Below is a small trained network, with its code and all its weights. Each question gives an input and a target symbol and asks what happens when units are switched off, that is, made to give their printed mean instead of their output.

import numpy as np


def w(rows, s, z=0):
    codes = np.array(rows[::2]) - 128.0
    scale = np.full(codes.shape[1], s)
    scale[-1] = z or s
    return codes * scale


def norm(h):
    return h / np.sqrt((h * h).mean(-1, keepdims=True) + 1e-5)


def f(y):
    return y / 2 * (1 + np.tanh(0.7978845608 * (y + 0.044715 * y**3)))


def softmax(a):
    e = np.exp(a - a.max(-1, keepdims=True))
    return e / e.sum(-1, keepdims=True)


def log_softmax(a):
    a = a - a.max(-1, keepdims=True)
    return a - np.log(np.exp(a).sum(-1, keepdims=True))


def net(x, mask):
    ids = ['αγεζηξπστφψω'.index(c) for c in x.split()]
    T = len(ids)
    res = E[ids] + P[:T]
    u = 0
    for l in range(3):
        q, k, v = (norm(res) @ M[l].T for M in (Q, K, V))
        z = softmax(np.where(np.tri(T) > 0, q @ k.T / 2**0.5, -1e9)) @ v
        res = res + np.where(mask[u], z, O[l][:, -1]) @ O[l][:, :-1]
        u += 1
        y = f(norm(res) @ A[l][:, :-1].T + A[l][:, -1])
        res = res + np.where(mask[u : u + 8], y, B[l][:, -1]) @ B[l][:, :-1]
        u += 8
    return log_softmax(norm(res)[-1] @ U[:, :-1].T + U[:, -1])


Q, K, V, O, A, B = {}, {}, {}, {}, {}, {}
E = w([
[163,122,108,173,127,73],'α',
[146,64,150,97,148,113],'γ',
[137,118,52,125,47,197],'ε',
[114,81,9,116,108,208],'ζ',
[140,126,142,206,151,23],'η',
[95,72,129,168,81,160],'ξ',
[206,104,123,128,26,115],'π',
[98,131,151,36,215,45],'σ',
[121,141,51,220,219,103],'τ',
[73,90,85,150,104,179],'φ',
[86,112,157,104,111,64],'ψ',
[104,70,207,181,52,88],'ω',
],0.016)
P = w([
[166,80,255,149,243,194],'0',
[82,104,57,139,82,4],'1',
[113,38,130,193,139,35],'2',
[132,31,128,218,144,62],'3',
[100,100,197,105,92,128],'4',
[109,102,133,118,56,109],'5',
[102,48,189,124,133,97],'6',
[100,60,127,135,114,121],'7',
[127,88,155,134,51,113],'8',
[126,105,132,127,28,79],'9',
[113,68,153,123,93,123],'10',
[126,48,132,166,91,188],'11',
[121,99,143,123,50,122],'12',
[134,86,148,142,50,110],'13',
],0.007)
Q[0] = w([
[112,163,201,44,108,176],'0.h1',
[86,150,223,35,75,254],'0.h1',
],0.0083)
K[0] = w([
[45,60,13,113,85,79],'0.h1',
[81,89,39,120,69,1],'0.h1',
],0.0073)
V[0] = w([
[230,61,174,170,35,150],'0.h1',
[254,188,3,89,163,159],'0.h1',
],0.0079)
O[0] = w([
[170,220,238,100,171,163,167],'0.h1',
[254,53,18,138,109,44,3],'0.h1',
],0.009,0.0051)
A[0] = w([
[155,79,148,37,74,155,87],'0.n1',
[110,89,157,11,121,85,2],'0.n2',
[79,65,141,140,69,195,249],'0.n3',
[177,153,116,117,68,189,23],'0.n4',
[95,194,158,120,129,120,170],'0.n5',
[172,127,156,168,114,95,200],'0.n6',
[124,128,83,142,113,89,160],'0.n7',
[142,120,161,71,213,81,143],'0.n8',
],0.011,0.003)
B[0] = w([
[28,141,199,131,38,146,152],'0.n1',
[93,104,179,142,60,131,146],'0.n2',
[161,124,139,2,40,108,255],'0.n3',
[56,122,148,77,108,149,135],'0.n4',
[162,128,175,199,189,181,178],'0.n5',
[106,121,55,114,206,157,147],'0.n6',
[53,106,165,153,151,145,150],'0.n7',
[174,179,159,93,65,77,152],'0.n8',
],0.0089,0.0095)
Q[1] = w([
[142,168,135,40,70,93],'1.h1',
[170,2,139,123,123,58],'1.h1',
],0.0074)
K[1] = w([
[55,175,223,41,137,61],'1.h1',
[188,115,156,85,156,253],'1.h1',
],0.0071)
V[1] = w([
[49,120,185,124,147,102],'1.h1',
[125,67,92,192,106,244],'1.h1',
],0.011)
O[1] = w([
[41,32,156,164,87,254,255],'1.h1',
[74,213,198,38,138,19,104],'1.h1',
],0.0091,0.0049)
A[1] = w([
[107,217,162,109,128,96,159],'1.n1',
[2,122,158,102,110,151,254],'1.n2',
[207,125,124,204,180,142,114],'1.n3',
[59,46,186,167,64,159,160],'1.n4',
[149,88,144,94,212,107,47],'1.n5',
[110,161,115,3,109,231,76],'1.n6',
[163,26,148,115,78,218,117],'1.n7',
[175,14,114,110,60,221,118],'1.n8',
],0.0086,0.0039)
B[1] = w([
[229,106,154,164,95,154,137],'1.n1',
[111,103,198,87,8,193,243],'1.n2',
[109,125,1,58,133,125,133],'1.n3',
[87,146,142,54,57,103,245],'1.n4',
[122,128,76,167,97,78,125],'1.n5',
[63,187,71,140,144,230,186],'1.n6',
[94,217,134,200,126,89,217],'1.n7',
[60,209,58,189,87,101,215],'1.n8',
],0.0076,0.012)
Q[2] = w([
[88,86,107,110,157,89],'2.h1',
[186,118,180,71,1,100],'2.h1',
],0.0081)
K[2] = w([
[148,24,3,161,171,119],'2.h1',
[56,96,151,93,37,186],'2.h1',
],0.006)
V[2] = w([
[221,83,110,105,164,3],'2.h1',
[134,147,236,144,102,81],'2.h1',
],0.0065)
O[2] = w([
[107,147,181,170,1,238,2],'2.h1',
[174,219,3,101,172,95,164],'2.h1',
],0.0093,0.0071)
A[2] = w([
[64,104,74,47,195,106,56],'2.n1',
[38,129,181,100,188,103,129],'2.n2',
[211,64,2,151,229,189,94],'2.n3',
[228,179,89,154,117,119,117],'2.n4',
[99,111,124,70,190,109,3],'2.n5',
[131,67,144,80,152,147,65],'2.n6',
[167,101,193,33,217,157,79],'2.n7',
[118,123,92,127,211,161,8],'2.n8',
],0.0074,0.0039)
B[2] = w([
[126,211,1,56,42,110,125],'2.n1',
[172,127,100,50,19,72,252],'2.n2',
[223,27,113,16,65,133,139],'2.n3',
[174,215,166,97,30,198,127],'2.n4',
[106,203,193,89,172,87,95],'2.n5',
[109,135,119,145,74,3,98],'2.n6',
[67,122,144,240,184,19,144],'2.n7',
[202,152,70,120,109,168,105],'2.n8',
],0.0056,0.0035)
U = w([
[144,255,83,227,97,44,3],'α',
[91,170,108,104,131,78,25],'γ',
[140,153,97,69,145,69,94],'ε',
[226,136,100,79,49,95,188],'ζ',
[166,46,128,137,105,201,114],'η',
[80,103,179,67,154,181,105],'ξ',
[199,142,128,147,129,173,234],'π',
[92,37,86,250,88,94,155],'σ',
[121,36,63,38,28,67,67],'τ',
[132,117,69,46,173,85,132],'φ',
[118,105,172,134,142,198,157],'ψ',
[106,184,180,187,189,165,147],'ω',
],0.0097,0.0037)

Each question gives the input, a string of symbols that net reads in full, and the target symbol t.
The units are the heads (2 rows each of Q, K, V and O) and the neurons (one row each of A and B). Each row of codes is followed by its name. A weight is (code - 128) times the scale printed after its matrix; where a second scale follows, it is the last column's (O, A, B and U).
mask holds one flag per unit, layer by layer, with each layer's heads first. A switched-off unit (its flag False) gives its mean, the last column of its rows in O or B, instead of its output. The means were averaged over made-up inputs and are rounded, as every weight is.
A unit's drop is (log p(t) with every unit on - log p(t) with that unit switched off) / (log p(t) with every unit on - log p(t) with every unit switched off).
The circuit of an input: a set's keep is (log p(t) with only the set's units on - log p(t) with every unit switched off) / (log p(t) with every unit on - log p(t) with every unit switched off). Starting from the 12 units with the biggest drops (on a tie, the unit counted first), units are removed one at a time, each time the one whose removal leaves the highest keep (on an exact tie, the one counted first), for as long as the keep stays at least 0.8.
circuit, biggest first: the units of the circuit, biggest drop first
top k neurons: the k neurons with the biggest drops, biggest first
top k neurons in layer l: the k neurons of layer l with the biggest drops, biggest first
input γ σ τ ξ τ σ ξ ζ α α, target φ: top 2 neurons -> 0.n3, 1.n3
input γ η γ φ α τ, target φ: top 2 neurons in layer 0 -> 0.n3, 0.n5
input σ τ τ ζ, target σ: top 3 neurons in layer 0 -> 0.n3, 0.n5, 0.n8
input ζ ε ζ ξ, target ζ: circuit, biggest first -> 1.h1, 0.h1, 2.h1, 1.n8
input ζ τ τ τ ψ τ ξ τ η, target α: top 2 neurons -> 0.n3, 1.n2
input τ ψ ξ τ ψ φ τ φ η ψ ζ τ η, target σ: top 3 neurons -> 0.n3, 1.n4, 0.n1
input ε ζ ζ ξ τ ζ τ τ φ τ η, target ζ: circuit, biggest first -> 0.h1
input ξ ξ τ ζ ξ ζ τ τ, target ω: circuit, biggest first -> 0.h1, 0.n3
input τ σ ζ σ ψ τ φ η φ σ ξ τ, target σ: circuit, biggest first -> 0.h1, 0.n3
input ζ σ γ φ η, target α: circuit, biggest first -> 1.h1, 0.h1, 2.h1, 1.n2
input ξ ω τ ω, target ξ: circuit, biggest first -> 0.h1, 2.h1, 1.h1
input ζ ξ τ ψ, target ζ: circuit, biggest first -> 1.h1, 0.h1, 2.h1
input ψ ξ τ ξ τ ω α φ γ ω η, target ξ: circuit, biggest first -> 0.h1, 1.n8
input ε ξ α, target ζ: circuit, biggest first -> 0.h1
input ζ γ σ, target ζ: top 3 neurons in layer 0 -> 0.n8, 0.n3, 0.n1
input ε ω τ τ, target ζ: circuit, biggest first -> 0.h1, 1.n8
input σ τ ζ, target σ: top 3 neurons -> 0.n3, 0.n8, 1.n8
input τ π τ σ, target τ: top 4 neurons in layer 0 -> 0.n3, 0.n7, 0.n5, 0.n2
input π σ ω α, target π: top 2 neurons in layer 1 -> 1.n4, 1.n2
input ε ξ τ τ, target ζ: top neuron in layer 1 -> 1.n7
input τ ξ τ ξ ξ ψ τ τ α, target σ: top 2 neurons -> 0.n1, 1.n4
input ζ τ ξ ξ τ ζ τ τ τ, target α: top 4 neurons -> 0.n3, 0.n7, 1.n2, 2.n4
input ζ γ τ π ξ ψ σ ξ τ τ α, target α: top 2 neurons in layer 2 -> 2.n2, 2.n3
input ξ ψ η, target ω: top 2 neurons -> 0.n5, 0.n3
input ζ ψ ζ γ τ τ γ τ ζ ξ ψ τ α, target α: top 3 neurons -> 0.n3, 1.n2, 1.n4
